Here is a tiny trained network, its code and every weight. The questions are about switching its units off for an input and a class, where a switched-off unit gives its printed mean instead of its output.

import numpy as np


def w(rows, s, z=0):
    codes = np.array(rows[::2]) - 128.0
    scale = np.full(codes.shape[1], s)
    scale[-1] = z or s
    return codes * scale


def f(y):
    return np.maximum(y, 0)


def log_softmax(a):
    a = a - a.max(-1, keepdims=True)
    return a - np.log(np.exp(a).sum(-1, keepdims=True))


def net(x, mask):
    res = np.array(x, float).reshape(1, 7) / 4 @ E
    y = f(res @ A[0][:, :-1].T + A[0][:, -1])
    res = res + np.where(mask, y, B[0][:, -1]) @ B[0][:, :-1]
    return log_softmax(res[-1] @ U[:, :-1].T + U[:, -1])


A, B = {}, {}
E = w([
[140,128,124,129,127,146,128,133],'x0',
[52,75,181,163,153,168,168,209],'x1',
[195,47,95,105,145,71,206,127],'x2',
[136,136,126,134,120,155,149,120],'x3',
[142,121,93,251,152,100,112,119],'x4',
[136,136,134,130,120,116,128,144],'x5',
[119,130,146,135,108,113,138,117],'x6',
],0.011)
A[0] = w([
[94,149,113,124,160,135,81,132,58],'neuron 1',
[154,142,174,135,165,134,129,114,37],'neuron 2',
[94,178,160,138,129,156,60,130,131],'neuron 3',
[123,116,103,163,117,121,119,124,68],'neuron 4',
[126,141,144,86,118,132,144,150,53],'neuron 5',
[162,145,103,95,100,105,81,62,84],'neuron 6',
[155,141,141,131,158,130,133,145,17],'neuron 7',
[149,76,130,120,139,112,132,118,114],'neuron 8',
[141,114,96,119,150,119,157,139,101],'neuron 9',
[94,85,158,152,126,161,172,152,83],'neuron 10',
[144,129,144,131,136,140,122,125,34],'neuron 11',
[163,60,99,110,133,97,179,130,129],'neuron 12',
[83,117,138,135,166,116,167,135,101],'neuron 13',
[116,123,149,9,94,138,145,151,76],'neuron 14',
[90,76,148,156,163,149,147,166,81],'neuron 15',
[120,124,103,183,134,107,133,131,84],'neuron 16',
[165,121,123,226,140,116,108,134,90],'neuron 17',
[132,142,106,181,149,112,143,130,65],'neuron 18',
[107,111,108,187,146,113,136,130,86],'neuron 19',
[79,73,164,149,134,171,135,191,102],'neuron 20',
[110,136,164,24,123,143,144,137,71],'neuron 21',
[104,142,125,138,122,169,92,116,92],'neuron 22',
[186,41,118,113,141,93,177,122,140],'neuron 23',
[147,121,136,130,116,133,116,139,24],'neuron 24',
[131,133,134,125,125,117,128,139,36],'neuron 25',
[127,116,102,146,92,131,118,143,59],'neuron 26',
[146,119,133,135,123,122,122,147,24],'neuron 27',
[170,169,70,116,101,100,105,72,96],'neuron 28',
[135,142,92,180,142,107,125,93,80],'neuron 29',
[117,138,113,99,105,127,139,149,64],'neuron 30',
[138,76,105,119,168,72,203,96,107],'neuron 31',
[163,181,101,104,117,105,129,79,85],'neuron 32',
[176,144,113,118,125,141,82,65,80],'neuron 33',
[120,134,112,162,125,117,133,138,76],'neuron 34',
[160,98,149,132,134,145,140,108,48],'neuron 35',
[80,183,137,156,109,172,63,122,136],'neuron 36',
[122,136,127,125,140,121,132,128,60],'neuron 37',
[71,85,132,138,138,146,152,190,98],'neuron 38',
[136,146,126,130,151,139,138,129,21],'neuron 39',
[128,140,113,132,111,138,147,135,4],'neuron 40',
[90,185,152,134,132,147,78,102,127],'neuron 41',
],0.011,0.0036)
B[0] = w([
[103,165,95,143,104,148,159,152,165],'neuron 1',
[131,121,131,132,123,104,113,150,128],'neuron 2',
[67,170,73,146,56,155,180,182,226],'neuron 3',
[135,101,145,169,140,167,90,99,158],'neuron 4',
[138,88,114,174,146,169,90,68,157],'neuron 5',
[189,139,202,63,185,43,159,123,222],'neuron 6',
[139,148,105,125,120,119,132,102,128],'neuron 7',
[88,147,107,114,91,144,137,163,176],'neuron 8',
[102,142,120,120,110,136,101,183,168],'neuron 9',
[179,154,163,81,157,85,137,114,202],'neuron 10',
[123,125,127,122,131,119,117,137,128],'neuron 11',
[26,177,55,121,28,166,138,221,234],'neuron 12',
[159,151,160,91,136,81,151,134,174],'neuron 13',
[128,9,84,245,166,208,33,26,228],'neuron 14',
[194,144,209,73,175,86,165,134,210],'neuron 15',
[136,61,83,174,162,156,65,80,185],'neuron 16',
[132,29,94,218,149,201,57,30,228],'neuron 17',
[143,53,110,199,147,164,92,82,179],'neuron 18',
[139,65,115,134,146,164,79,52,191],'neuron 19',
[189,187,224,64,198,66,188,140,234],'neuron 20',
[135,12,72,228,170,220,2,38,214],'neuron 21',
[112,154,124,108,56,123,116,147,177],'neuron 22',
[59,185,44,155,35,153,183,201,255],'neuron 23',
[129,131,115,102,123,104,120,111,128],'neuron 24',
[125,121,141,151,117,121,128,136,128],'neuron 25',
[126,108,129,149,126,125,121,127,135],'neuron 26',
[160,129,108,153,121,121,99,141,129],'neuron 27',
[190,155,237,42,179,54,186,135,237],'neuron 28',
[161,93,129,181,170,149,92,92,194],'neuron 29',
[112,108,106,161,156,151,115,101,144],'neuron 30',
[83,161,73,115,70,153,153,170,236],'neuron 31',
[160,160,183,68,193,86,153,122,209],'neuron 32',
[147,156,186,78,163,77,172,152,204],'neuron 33',
[124,102,108,150,148,130,102,86,156],'neuron 34',
[111,149,104,130,114,134,143,148,143],'neuron 35',
[78,143,49,127,34,165,153,209,243],'neuron 36',
[113,121,121,126,139,112,125,136,128],'neuron 37',
[174,175,204,51,191,50,180,85,215],'neuron 38',
[147,121,124,120,120,137,105,142,128],'neuron 39',
[125,131,120,137,122,120,138,124,128],'neuron 40',
[99,162,65,110,69,142,160,190,214],'neuron 41',
],0.0062,0.0093)
U = w([
[54,157,84,134,3,123,140,247,248],'0',
[186,147,246,70,229,42,149,135,87],'1',
[127,11,110,214,174,156,15,17,43],'2',
],0.012,0.0013)

Each question gives the input, the list of numbers given to net, and the class t.
The units are the neurons (one row each of A and B). Each row of codes is followed by its name. A weight is (code - 128) times the scale printed after its matrix; where a second scale follows, it is the last column's (A, B and U).
mask holds one flag per neuron, in row order. A switched-off neuron (its flag False) gives its mean, the last column of its row in B, instead of its output. The means were averaged over made-up inputs and are rounded, as every weight is.
A unit's drop is (log p(t) with every unit on - log p(t) with that unit switched off) / (log p(t) with every unit on - log p(t) with every unit switched off).
The circuit of an input: a set's keep is (log p(t) with only the set's units on - log p(t) with every unit switched off) / (log p(t) with every unit on - log p(t) with every unit switched off). Starting from the 12 units with the biggest drops (on a tie, the unit counted first), units are removed one at a time, each time the one whose removal leaves the highest keep (on an exact tie, the one counted first), for as long as the keep stays at least 0.8.
circuit, biggest first: the units of the circuit, biggest drop first
unit that matters most: the unit with the biggest drop
top k neurons: the k neurons with the biggest drops, biggest first
drop when u is switched off: that unit's drop, to one decimal
input [5,8,2,7,-8,0,-4], class 1: unit that matters most => neuron 20
input [0,1,-4,-4,-5,4,5], class 2: top 4 neurons => [neuron 21; neuron 14; neuron 23; neuron 12]
input [4,1,-1,-1,2,5,-7], class 2: top 4 neurons => [neuron 23; neuron 12; neuron 28; neuron 31]
input [-6,-4,5,-2,5,-5,6], class 0: top 2 neurons => [neuron 23; neuron 12]
input [-1,-2,5,7,-6,-8,-2], class 2: top 4 neurons => [neuron 14; neuron 21; neuron 36; neuron 3]
input [6,-6,3,-7,6,8,6], class 1: top 4 neurons => [neuron 28; neuron 14; neuron 21; neuron 6]
input [-5,0,-7,3,7,-7,1], class 0: top 4 neurons => [neuron 36; neuron 3; neuron 41; neuron 14]
input [-5,3,-4,-6,-5,-1,-2], class 2: top 4 neurons => [neuron 21; neuron 14; neuron 23; neuron 12]
input [-8,-4,-5,-4,-8,0,-6], class 2: top 2 neurons => [neuron 14; neuron 21]
input [8,-3,3,-7,-1,5,-8], class 0: top 2 neurons => [neuron 20; neuron 38]
input [1,-8,6,3,4,1,6], class 1: top 3 neurons => [neuron 28; neuron 6; neuron 32]
input [-3,-8,-8,6,5,-6,-5], class 0: top 2 neurons => [neuron 36; neuron 3]
input [-6,0,8,-8,-8,2,5], class 0: top 4 neurons => [neuron 23; neuron 12; neuron 31; neuron 17]
input [4,4,1,-1,-5,-5,1], class 2: circuit, biggest first => [neuron 14]
input [7,2,0,-5,3,8,-7], class 2: top 2 neurons => [neuron 28; neuron 6]
input [0,-3,5,7,-2,-1,-6], class 0: drop when neuron 10 is switched off => 0.0
input [-5,-7,-7,2,6,2,-2], class 0: drop when neuron 22 is switched off => 0.2
input [8,-3,1,6,-3,6,1], class 1: drop when neuron 36 is switched off => 0.1
